Here is a tiny trained network, its code and every weight. The questions are about switching its units off for an input and a target symbol, where a switched-off unit gives its printed mean instead of its output.

import numpy as np


def w(rows, s, z=0):
    codes = np.array(rows[::2]) - 128.0
    scale = np.full(codes.shape[1], s)
    scale[-1] = z or s
    return codes * scale


def f(y):
    return np.maximum(y, 0)


def softmax(a):
    e = np.exp(a - a.max(-1, keepdims=True))
    return e / e.sum(-1, keepdims=True)


def log_softmax(a):
    a = a - a.max(-1, keepdims=True)
    return a - np.log(np.exp(a).sum(-1, keepdims=True))


def net(x, mask):
    ids = ['αβγδεηλμξπτψ'.index(c) for c in x.split()]
    T = len(ids)
    res = E[ids] + P[:T]
    u = 0
    for l in range(2):
        r = res
        for j in range(2):
            rows = slice(2 * j, 2 * j + 2)
            q, k, v = (r @ M[l][rows].T for M in (Q, K, V))
            z = softmax(np.where(np.tri(T) > 0, q @ k.T / 2**0.5, -1e9)) @ v
            o = O[l][rows]
            res = res + np.where(mask[u + j], z, o[:, -1]) @ o[:, :-1]
        u += 2
        y = f(res @ A[l][:, :-1].T + A[l][:, -1])
        res = res + np.where(mask[u : u + 8], y, B[l][:, -1]) @ B[l][:, :-1]
        u += 8
    return log_softmax(res[-1] @ U[:, :-1].T + U[:, -1])


Q, K, V, O, A, B = {}, {}, {}, {}, {}, {}
E = w([
[117,125,120,73],'α',
[158,136,147,216],'β',
[102,120,120,84],'γ',
[142,86,141,173],'δ',
[43,7,85,197],'ε',
[67,103,75,162],'η',
[69,82,92,127],'λ',
[38,126,135,111],'μ',
[58,127,115,129],'ξ',
[68,57,122,132],'π',
[75,95,144,95],'τ',
[156,153,79,59],'ψ',
],0.012)
P = w([
[254,94,168,162],'0',
[38,139,142,121],'1',
[133,137,112,137],'2',
[74,96,69,117],'3',
[140,187,82,140],'4',
[153,135,147,177],'5',
[169,144,109,138],'6',
[180,120,104,136],'7',
[82,92,177,163],'8',
],0.0067)
Q[0] = w([
[248,196,128,147],'0.h1',
[74,12,147,171],'0.h1',
[129,2,67,56],'0.h2',
[202,88,149,59],'0.h2',
],0.0083)
K[0] = w([
[12,113,187,79],'0.h1',
[157,170,136,172],'0.h1',
[150,45,79,53],'0.h2',
[11,53,111,113],'0.h2',
],0.011)
V[0] = w([
[118,65,173,200],'0.h1',
[1,113,171,173],'0.h1',
[136,172,174,112],'0.h2',
[163,165,225,153],'0.h2',
],0.0086)
O[0] = w([
[177,145,158,230,254],'0.h1',
[139,2,110,83,220],'0.h1',
[104,64,140,84,41],'0.h2',
[165,27,38,43,33],'0.h2',
],0.007,0.0021)
A[0] = w([
[190,155,139,149,122],'0.n1',
[85,79,173,154,46],'0.n2',
[97,123,138,197,52],'0.n3',
[184,142,122,60,1],'0.n4',
[1,139,99,135,154],'0.n5',
[107,109,41,125,176],'0.n6',
[59,134,127,167,13],'0.n7',
[155,65,78,135,134],'0.n8',
],0.011,0.0051)
B[0] = w([
[107,146,93,101,147],'0.n1',
[144,138,68,52,155],'0.n2',
[132,91,152,255,166],'0.n3',
[136,170,83,132,131],'0.n4',
[248,103,120,109,254],'0.n5',
[136,194,240,169,190],'0.n6',
[108,152,166,121,154],'0.n7',
[187,210,155,73,168],'0.n8',
],0.0067,0.0064)
Q[1] = w([
[9,159,128,17],'1.h1',
[105,66,2,75],'1.h1',
[98,76,178,96],'1.h2',
[66,174,94,125],'1.h2',
],0.0081)
K[1] = w([
[104,142,159,228],'1.h1',
[30,191,255,140],'1.h1',
[146,215,113,26],'1.h2',
[62,63,108,129],'1.h2',
],0.0073)
V[1] = w([
[129,213,41,173],'1.h1',
[74,76,136,139],'1.h1',
[255,122,68,237],'1.h2',
[139,32,122,253],'1.h2',
],0.0094)
O[1] = w([
[131,65,254,53,133],'1.h1',
[193,150,24,74,97],'1.h1',
[39,130,199,40,254],'1.h2',
[126,21,93,27,207],'1.h2',
],0.0088,0.0075)
A[1] = w([
[96,105,157,181,3],'1.n1',
[173,81,51,20,240],'1.n2',
[114,120,37,171,28],'1.n3',
[179,51,160,182,235],'1.n4',
[175,72,121,221,75],'1.n5',
[114,86,2,138,135],'1.n6',
[74,201,236,112,130],'1.n7',
[208,68,59,116,225],'1.n8',
],0.0093,0.0044)
B[1] = w([
[208,71,80,127,134],'1.n1',
[46,175,169,255,249],'1.n2',
[40,154,222,168,130],'1.n3',
[136,215,61,97,210],'1.n4',
[156,64,107,99,137],'1.n5',
[33,201,199,111,140],'1.n6',
[239,38,34,124,254],'1.n7',
[25,227,180,149,167],'1.n8',
],0.0072,0.0077)
U = w([
[105,228,107,132,220],'α',
[136,73,188,60,107],'β',
[145,78,211,58,86],'γ',
[78,53,227,164,2],'δ',
[104,109,163,125,138],'ε',
[108,107,151,186,73],'η',
[149,161,121,130,117],'λ',
[118,159,162,158,232],'μ',
[114,147,118,161,101],'ξ',
[167,149,153,132,114],'π',
[255,110,211,144,137],'τ',
[132,119,217,126,117],'ψ',
],0.0065,0.0048)

Each question gives the input, a string of symbols that net reads in full, and the target symbol t.
The units are the heads (2 rows each of Q, K, V and O) and the neurons (one row each of A and B). Each row of codes is followed by its name. A weight is (code - 128) times the scale printed after its matrix; where a second scale follows, it is the last column's (O, A, B and U).
mask holds one flag per unit, layer by layer, with each layer's heads first. A switched-off unit (its flag False) gives its mean, the last column of its rows in O or B, instead of its output. The means were averaged over made-up inputs and are rounded, as every weight is.
A unit's drop is (log p(t) with every unit on - log p(t) with that unit switched off) / (log p(t) with every unit on - log p(t) with every unit switched off).
k most important neurons: the k neurons with the biggest drops, biggest first
top k neurons in layer l: the k neurons of layer l with the biggest drops, biggest first
drop when u is switched off: that unit's drop, to one decimal
input ε μ η β, target δ: top neuron in layer 1 : [1.n2]
input ε μ δ, target δ: 2 most important neurons : [1.n2, 0.n3]
input ψ ψ η λ ψ ε, target τ: top 2 neurons in layer 1 : [1.n7, 1.n1]
input μ β τ, target α: 3 most important neurons : [0.n5, 1.n8, 1.n7]
input ε β μ, target δ: 3 most important neurons : [1.n2, 0.n3, 1.n4]
input μ τ λ, target α: top 3 neurons in layer 1 : [1.n8, 1.n7, 1.n6]
input ψ δ ψ μ ψ τ λ η, target τ: 3 most important neurons : [1.n7, 0.n6, 1.n2]
input ε ε ψ, target δ: 2 most important neurons : [1.n2, 0.n3]
input ψ δ π ε, target τ: 2 most important neurons : [0.n6, 1.n7]
input ψ δ τ ψ μ ξ, target τ: 2 most important neurons : [1.n7, 1.n2]
input ε λ μ π ε π τ, target δ: top 3 neurons in layer 1 : [1.n2, 1.n4, 1.n7]
input ε μ μ, target δ: top 2 neurons in layer 0 : [0.n3, 0.n6]
input μ μ δ, target α: top 4 neurons in layer 1 : [1.n8, 1.n7, 1.n4, 1.n6]
input ψ η μ μ μ, target τ: top neuron in layer 1 : [1.n7]
input μ γ π δ, target α: drop when 1.n6 is switched off : 0.1
input μ τ β, target α: drop when 1.h1 is switched off : 0.5
input ψ ψ μ γ, target τ: drop when 0.n7 is switched off : 0.0
